Here is a tiny trained network, its code and every weight. The questions are about switching its units off for an input and a target symbol, where a switched-off unit gives its printed mean instead of its output.

import numpy as np


def w(rows, s, z=0):
    codes = np.array(rows[::2]) - 128.0
    scale = np.full(codes.shape[1], s)
    scale[-1] = z or s
    return codes * scale


def norm(h):
    return h / np.sqrt((h * h).mean(-1, keepdims=True) + 1e-5)


def f(y):
    return y / 2 * (1 + np.tanh(0.7978845608 * (y + 0.044715 * y**3)))


def softmax(a):
    e = np.exp(a - a.max(-1, keepdims=True))
    return e / e.sum(-1, keepdims=True)


def log_softmax(a):
    a = a - a.max(-1, keepdims=True)
    return a - np.log(np.exp(a).sum(-1, keepdims=True))


def net(x, mask):
    ids = ['βγδεηλμπστφψω'.index(c) for c in x.split()]
    T = len(ids)
    res = E[ids] + P[:T]
    u = 0
    for l in range(2):
        q, k, v = (norm(res) @ M[l].T for M in (Q, K, V))
        z = softmax(np.where(np.tri(T) > 0, q @ k.T / 4**0.5, -1e9)) @ v
        res = res + np.where(mask[u], z, O[l][:, -1]) @ O[l][:, :-1]
        u += 1
        y = f(norm(res) @ A[l][:, :-1].T + A[l][:, -1])
        res = res + np.where(mask[u : u + 8], y, B[l][:, -1]) @ B[l][:, :-1]
        u += 8
    return log_softmax(norm(res)[-1] @ U[:, :-1].T + U[:, -1])


Q, K, V, O, A, B = {}, {}, {}, {}, {}, {}
E = w([
[168,138,111],'β',
[119,249,16],'γ',
[169,143,107],'δ',
[55,97,93],'ε',
[126,133,97],'η',
[39,92,143],'λ',
[109,39,190],'μ',
[103,86,123],'π',
[127,132,96],'σ',
[192,162,47],'τ',
[121,192,187],'φ',
[253,122,179],'ψ',
[58,135,178],'ω',
],0.014)
P = w([
[3,209,104],'0',
[57,215,105],'1',
[88,203,100],'2',
[92,193,98],'3',
[106,181,101],'4',
[113,171,99],'5',
[108,163,110],'6',
[113,160,112],'7',
[118,150,113],'8',
[116,150,117],'9',
[110,147,117],'10',
[110,147,111],'11',
[117,142,114],'12',
[112,144,114],'13',
],0.0037)
Q[0] = w([
[177,97,130],'0.h1',
[18,63,191],'0.h1',
[2,16,174],'0.h1',
[213,188,85],'0.h1',
],0.0086)
K[0] = w([
[175,53,74],'0.h1',
[2,131,148],'0.h1',
[18,130,78],'0.h1',
[242,144,182],'0.h1',
],0.007)
V[0] = w([
[168,161,113],'0.h1',
[221,3,252],'0.h1',
[216,69,31],'0.h1',
[35,63,109],'0.h1',
],0.0029)
O[0] = w([
[77,168,107,145],'0.h1',
[129,180,170,5],'0.h1',
[3,206,249,140],'0.h1',
[190,110,159,118],'0.h1',
],0.0043,0.002)
A[0] = w([
[70,153,2,132],'0.n1',
[147,201,235,141],'0.n2',
[106,220,79,168],'0.n3',
[12,193,159,89],'0.n4',
[73,205,177,49],'0.n5',
[74,168,36,38],'0.n6',
[170,151,74,214],'0.n7',
[171,167,101,250],'0.n8',
],0.0067,0.0021)
B[0] = w([
[70,49,165,253],'0.n1',
[144,157,57,146],'0.n2',
[135,48,92,237],'0.n3',
[182,111,95,174],'0.n4',
[120,196,100,137],'0.n5',
[103,75,253,193],'0.n6',
[57,62,83,200],'0.n7',
[74,138,72,204],'0.n8',
],0.0047,0.0042)
Q[1] = w([
[79,79,174],'1.h1',
[141,198,169],'1.h1',
[2,114,238],'1.h1',
[151,223,84],'1.h1',
],0.0085)
K[1] = w([
[151,75,57],'1.h1',
[64,77,106],'1.h1',
[116,84,1],'1.h1',
[96,144,165],'1.h1',
],0.0092)
V[1] = w([
[76,167,245],'1.h1',
[161,133,107],'1.h1',
[153,57,135],'1.h1',
[255,45,59],'1.h1',
],0.0084)
O[1] = w([
[255,117,68,5],'1.h1',
[124,225,129,93],'1.h1',
[47,165,156,161],'1.h1',
[67,131,131,104],'1.h1',
],0.0045,0.003)
A[1] = w([
[133,60,180,128],'1.n1',
[79,91,141,199],'1.n2',
[173,156,191,3],'1.n3',
[109,68,120,137],'1.n4',
[165,127,251,66],'1.n5',
[88,189,186,144],'1.n6',
[132,199,73,136],'1.n7',
[184,128,196,137],'1.n8',
],0.013,0.0039)
B[1] = w([
[111,228,187,175],'1.n1',
[197,134,103,254],'1.n2',
[1,84,116,123],'1.n3',
[161,111,146,210],'1.n4',
[28,182,168,138],'1.n5',
[208,105,40,151],'1.n6',
[113,184,198,163],'1.n7',
[53,146,9,130],'1.n8',
],0.007,0.0072)
U = w([
[106,80,184,115],'β',
[107,131,147,47],'γ',
[1,14,186,104],'δ',
[68,160,254,254],'ε',
[246,102,231,137],'η',
[128,91,140,99],'λ',
[118,100,143,93],'μ',
[183,227,160,248],'π',
[116,127,135,66],'σ',
[44,59,12,81],'τ',
[149,113,88,107],'φ',
[11,208,87,172],'ψ',
[241,150,83,175],'ω',
],0.012,0.0047)

Each question gives the input, a string of symbols that net reads in full, and the target symbol t.
The units are the heads (4 rows each of Q, K, V and O) and the neurons (one row each of A and B). Each row of codes is followed by its name. A weight is (code - 128) times the scale printed after its matrix; where a second scale follows, it is the last column's (O, A, B and U).
mask holds one flag per unit, layer by layer, with each layer's heads first. A switched-off unit (its flag False) gives its mean, the last column of its rows in O or B, instead of its output. The means were averaged over made-up inputs and are rounded, as every weight is.
A unit's drop is (log p(t) with every unit on - log p(t) with that unit switched off) / (log p(t) with every unit on - log p(t) with every unit switched off).
The circuit of an input: a set's keep is (log p(t) with only the set's units on - log p(t) with every unit switched off) / (log p(t) with every unit on - log p(t) with every unit switched off). Starting from the 12 units with the biggest drops (on a tie, the unit counted first), units are removed one at a time, each time the one whose removal leaves the highest keep (on an exact tie, the one counted first), for as long as the keep stays at least 0.8.
circuit, biggest first: the units of the circuit, biggest drop first
most important unit: the unit with the biggest drop
k most important neurons: the k neurons with the biggest drops, biggest first
k most important neurons of layer l: the k neurons of layer l with the biggest drops, biggest first
drop of u: that unit's drop, to one decimal
input ω β ψ ω ω ω λ δ τ ω ψ, target ω: 4 most important neurons -> [0.n3 0.n7 0.n1 0.n8]
input ε σ ω φ λ β φ τ γ β δ β ψ, target ψ: circuit, biggest first -> [1.n8 1.n5]
input δ δ ε τ ω ψ τ ω ψ, target ω: 3 most important neurons of layer 1 -> [1.n8 1.n1 1.n7]
input ψ τ β, target ψ: most important neuron of layer 1 -> [1.n7]
input ω τ τ τ ψ γ τ, target ψ: circuit, biggest first -> [0.h1 1.n2]
input ω δ δ δ ψ τ π λ ψ τ, target ψ: 4 most important neurons -> [1.n7 1.n6 1.n2 0.n4]
input τ δ ψ μ ε μ τ η ω φ τ λ δ, target τ: 3 most important neurons of layer 0 -> [0.n3 0.n7 0.n8]
input τ ψ β λ μ τ τ, target τ: 2 most important neurons -> [0.n7 1.n1]
input τ ω β ε τ η, target δ: 2 most important neurons -> [0.n1 0.n6]
input δ τ ψ μ ω λ τ β, target τ: 3 most important neurons of layer 1 -> [1.n1 1.n2 1.n6]
input γ λ ω μ, target ε: 3 most important neurons -> [1.n1 1.n5 0.n3]
input ω δ π β τ μ σ π, target η: 2 most important neurons of layer 1 -> [1.n2 1.n1]
input β τ τ, target τ: 2 most important neurons -> [1.n1 0.n1]
input λ τ τ δ ω δ η μ τ τ β, target τ: most important unit -> 0.h1
input ψ τ ψ, target ψ: drop of 1.n8 -> 0.2
input μ γ ψ δ δ, target ψ: drop of 1.n6 -> 0.2
input τ δ λ τ γ τ δ τ ω λ δ, target τ: drop of 0.h1 -> 0.3
